Below is a small trained network, with its code and all its weights. Each question gives an input and a target symbol and asks what happens when units are switched off, that is, made to give their printed mean instead of their output.

import numpy as np


def w(rows, s, z=0):
    codes = np.array(rows[::2]) - 128.0
    scale = np.full(codes.shape[1], s)
    scale[-1] = z or s
    return codes * scale


def norm(h):
    return h / np.sqrt((h * h).mean(-1, keepdims=True) + 1e-5)


def f(y):
    return np.maximum(y, 0)


def softmax(a):
    e = np.exp(a - a.max(-1, keepdims=True))
    return e / e.sum(-1, keepdims=True)


def log_softmax(a):
    a = a - a.max(-1, keepdims=True)
    return a - np.log(np.exp(a).sum(-1, keepdims=True))


def net(x, mask):
    ids = ['αγδεημξπτψω'.index(c) for c in x.split()]
    T = len(ids)
    res = E[ids] + P[:T]
    u = 0
    for l in range(3):
        q, k, v = (norm(res) @ M[l].T for M in (Q, K, V))
        z = softmax(np.where(np.tri(T) > 0, q @ k.T / 4**0.5, -1e9)) @ v
        res = res + np.where(mask[u], z, O[l][:, -1]) @ O[l][:, :-1]
        u += 1
        y = f(norm(res) @ A[l][:, :-1].T + A[l][:, -1])
        res = res + np.where(mask[u : u + 12], y, B[l][:, -1]) @ B[l][:, :-1]
        u += 12
    return log_softmax(norm(res)[-1] @ U[:, :-1].T + U[:, -1])


Q, K, V, O, A, B = {}, {}, {}, {}, {}, {}
E = w([
[163,105,23],'α',
[179,127,165],'γ',
[144,110,105],'δ',
[134,86,100],'ε',
[93,61,222],'η',
[182,4,135],'μ',
[109,148,63],'ξ',
[149,194,108],'π',
[107,184,161],'τ',
[173,200,149],'ψ',
[91,103,123],'ω',
],0.027)
P = w([
[183,218,20],'0',
[135,190,73],'1',
[107,181,100],'2',
[62,204,188],'3',
[77,136,192],'4',
[56,107,224],'5',
[50,72,253],'6',
[62,61,250],'7',
[67,38,250],'8',
],0.0037)
Q[0] = w([
[133,142,55],'0.h1',
[38,203,71],'0.h1',
[84,255,143],'0.h1',
[5,156,43],'0.h1',
],0.009)
K[0] = w([
[87,210,54],'0.h1',
[1,202,210],'0.h1',
[149,187,96],'0.h1',
[39,146,79],'0.h1',
],0.0094)
V[0] = w([
[176,253,105],'0.h1',
[109,22,158],'0.h1',
[47,221,142],'0.h1',
[123,151,71],'0.h1',
],0.0049)
O[0] = w([
[90,163,81,125],'0.h1',
[128,133,54,149],'0.h1',
[121,125,2,4],'0.h1',
[106,200,169,127],'0.h1',
],0.004,0.0012)
A[0] = w([
[120,120,187,131],'0.n1',
[40,105,137,16],'0.n2',
[62,130,141,7],'0.n3',
[151,156,124,35],'0.n4',
[244,69,53,4],'0.n5',
[149,2,69,125],'0.n6',
[102,56,36,201],'0.n7',
[241,132,194,157],'0.n8',
[114,75,89,60],'0.n9',
[107,124,187,61],'0.n10',
[111,121,210,124],'0.n11',
[78,92,182,34],'0.n12',
],0.0096,0.0028)
B[0] = w([
[54,68,156,182],'0.n1',
[44,255,114,151],'0.n2',
[142,179,162,138],'0.n3',
[22,118,186,137],'0.n4',
[142,164,83,208],'0.n5',
[213,211,142,254],'0.n6',
[109,224,89,244],'0.n7',
[76,56,122,237],'0.n8',
[176,191,182,167],'0.n9',
[116,99,200,160],'0.n10',
[86,86,142,198],'0.n11',
[21,72,140,168],'0.n12',
],0.0059,0.0055)
Q[1] = w([
[143,99,95],'1.h1',
[120,101,67],'1.h1',
[168,218,247],'1.h1',
[162,82,179],'1.h1',
],0.016)
K[1] = w([
[158,100,98],'1.h1',
[112,63,6],'1.h1',
[129,152,203],'1.h1',
[130,130,152],'1.h1',
],0.02)
V[1] = w([
[169,95,192],'1.h1',
[48,222,166],'1.h1',
[165,136,236],'1.h1',
[195,247,254],'1.h1',
],0.0069)
O[1] = w([
[194,216,178,124],'1.h1',
[209,245,82,208],'1.h1',
[185,211,75,168],'1.h1',
[253,214,153,253],'1.h1',
],0.0051,0.0049)
A[1] = w([
[40,139,192,187],'1.n1',
[183,156,85,254],'1.n2',
[31,183,129,71],'1.n3',
[42,159,118,66],'1.n4',
[147,81,62,90],'1.n5',
[137,141,198,125],'1.n6',
[133,77,5,62],'1.n7',
[122,184,236,59],'1.n8',
[132,176,162,170],'1.n9',
[140,196,82,169],'1.n10',
[174,27,75,85],'1.n11',
[165,101,13,128],'1.n12',
],0.013,0.007)
B[1] = w([
[136,185,100,183],'1.n1',
[80,110,181,246],'1.n2',
[120,117,69,152],'1.n3',
[100,95,114,143],'1.n4',
[180,55,132,141],'1.n5',
[168,135,129,170],'1.n6',
[155,98,143,153],'1.n7',
[151,122,92,173],'1.n8',
[132,130,108,189],'1.n9',
[88,113,152,222],'1.n10',
[95,183,249,146],'1.n11',
[179,88,100,173],'1.n12',
],0.017,0.011)
Q[2] = w([
[97,227,138],'2.h1',
[131,72,2],'2.h1',
[152,165,156],'2.h1',
[16,157,67],'2.h1',
],0.0094)
K[2] = w([
[88,231,86],'2.h1',
[94,68,254],'2.h1',
[101,187,144],'2.h1',
[12,112,123],'2.h1',
],0.0093)
V[2] = w([
[162,54,112],'2.h1',
[81,72,203],'2.h1',
[124,168,30],'2.h1',
[2,85,65],'2.h1',
],0.0085)
O[2] = w([
[171,30,217,32],'2.h1',
[162,61,202,226],'2.h1',
[105,97,2,1],'2.h1',
[72,89,125,44],'2.h1',
],0.0072,0.0028)
A[2] = w([
[210,73,162,111],'2.n1',
[178,127,119,84],'2.n2',
[106,55,46,2],'2.n3',
[166,157,88,120],'2.n4',
[45,214,60,141],'2.n5',
[108,187,169,71],'2.n6',
[206,63,140,91],'2.n7',
[129,183,150,171],'2.n8',
[187,155,63,178],'2.n9',
[73,70,167,13],'2.n10',
[96,94,166,130],'2.n11',
[139,104,8,107],'2.n12',
],0.014,0.0065)
B[2] = w([
[183,143,42,211],'2.n1',
[181,154,123,139],'2.n2',
[71,122,250,152],'2.n3',
[111,90,178,143],'2.n4',
[222,79,76,248],'2.n5',
[61,159,145,214],'2.n6',
[147,76,34,188],'2.n7',
[99,175,88,254],'2.n8',
[70,85,222,158],'2.n9',
[255,161,42,153],'2.n10',
[46,123,108,191],'2.n11',
[81,42,178,158],'2.n12',
],0.0093,0.0068)
U = w([
[159,88,97,254],'α',
[253,159,125,25],'γ',
[134,98,142,148],'δ',
[123,116,163,134],'ε',
[89,112,176,187],'η',
[157,91,221,146],'μ',
[54,54,133,154],'ξ',
[58,134,109,102],'π',
[156,177,43,68],'τ',
[165,194,143,159],'ψ',
[88,118,15,81],'ω',
],0.022,0.0048)

Each question gives the input, a string of symbols that net reads in full, and the target symbol t.
The units are the heads (4 rows each of Q, K, V and O) and the neurons (one row each of A and B). Each row of codes is followed by its name. A weight is (code - 128) times the scale printed after its matrix; where a second scale follows, it is the last column's (O, A, B and U).
mask holds one flag per unit, layer by layer, with each layer's heads first. A switched-off unit (its flag False) gives its mean, the last column of its rows in O or B, instead of its output. The means were averaged over made-up inputs and are rounded, as every weight is.
A unit's drop is (log p(t) with every unit on - log p(t) with that unit switched off) / (log p(t) with every unit on - log p(t) with every unit switched off).
The circuit of an input: a set's keep is (log p(t) with only the set's units on - log p(t) with every unit switched off) / (log p(t) with every unit on - log p(t) with every unit switched off). Starting from the 12 units with the biggest drops (on a tie, the unit counted first), units are removed one at a time, each time the one whose removal leaves the highest keep (on an exact tie, the one counted first), for as long as the keep stays at least 0.8.
circuit, biggest first: the units of the circuit, biggest drop first
unit that matters most: the unit with the biggest drop
top k neurons: the k neurons with the biggest drops, biggest first
top k neurons in layer l: the k neurons of layer l with the biggest drops, biggest first
input η γ α τ ε, target τ: circuit, biggest first => 0.n6; 0.n7
input π ε γ η ε, target η: circuit, biggest first => 1.n2; 0.n6
input ξ α δ, target ξ: top neuron => 1.n2
input η ω ψ η, target ω: circuit, biggest first => 1.n1; 2.h1; 1.n2
input δ ξ τ η, target τ: circuit, biggest first => 1.n1; 1.n2; 2.h1
input μ μ δ, target μ: circuit, biggest first => 2.h1; 0.n6; 1.h1
input ψ π η τ γ π ω η ε, target ω: top 3 neurons in layer 0 => 0.n6; 0.n7; 0.n9
input γ ξ ε, target ξ: top 2 neurons in layer 1 => 1.n2; 1.n1
input π ξ η ω, target ω: top 2 neurons => 1.n1; 2.n5
input δ η π ξ τ ξ τ, target τ: top 3 neurons => 2.n5; 0.n8; 0.n6
input η τ γ π μ ε, target π: top 3 neurons => 0.n6; 1.n2; 1.n10
input μ γ π γ δ η δ, target η: top 2 neurons => 0.n6; 0.n8
input μ ψ μ η τ ω η ω ε, target ω: top 3 neurons => 1.n2; 0.n9; 1.n10
input τ η μ τ, target τ: top neuron => 2.n5
input η ω τ π, target ω: top 3 neurons => 2.n5; 0.n6; 1.n11
input γ τ η ψ α τ η, target τ: top 4 neurons => 1.n1; 1.n2; 0.n6; 0.n12
input ψ δ ω μ, target μ: top 2 neurons => 1.n11; 1.n1
input γ μ δ ε α τ δ, target τ: top 2 neurons => 1.n11; 1.n8
input α α α ε ω, target ω: top 2 neurons in layer 1 => 1.n1; 1.n12
input η π δ ω δ τ, target ω: unit that matters most => 2.h1
input α π η, target π: top 2 neurons in layer 0 => 0.n7; 0.n2
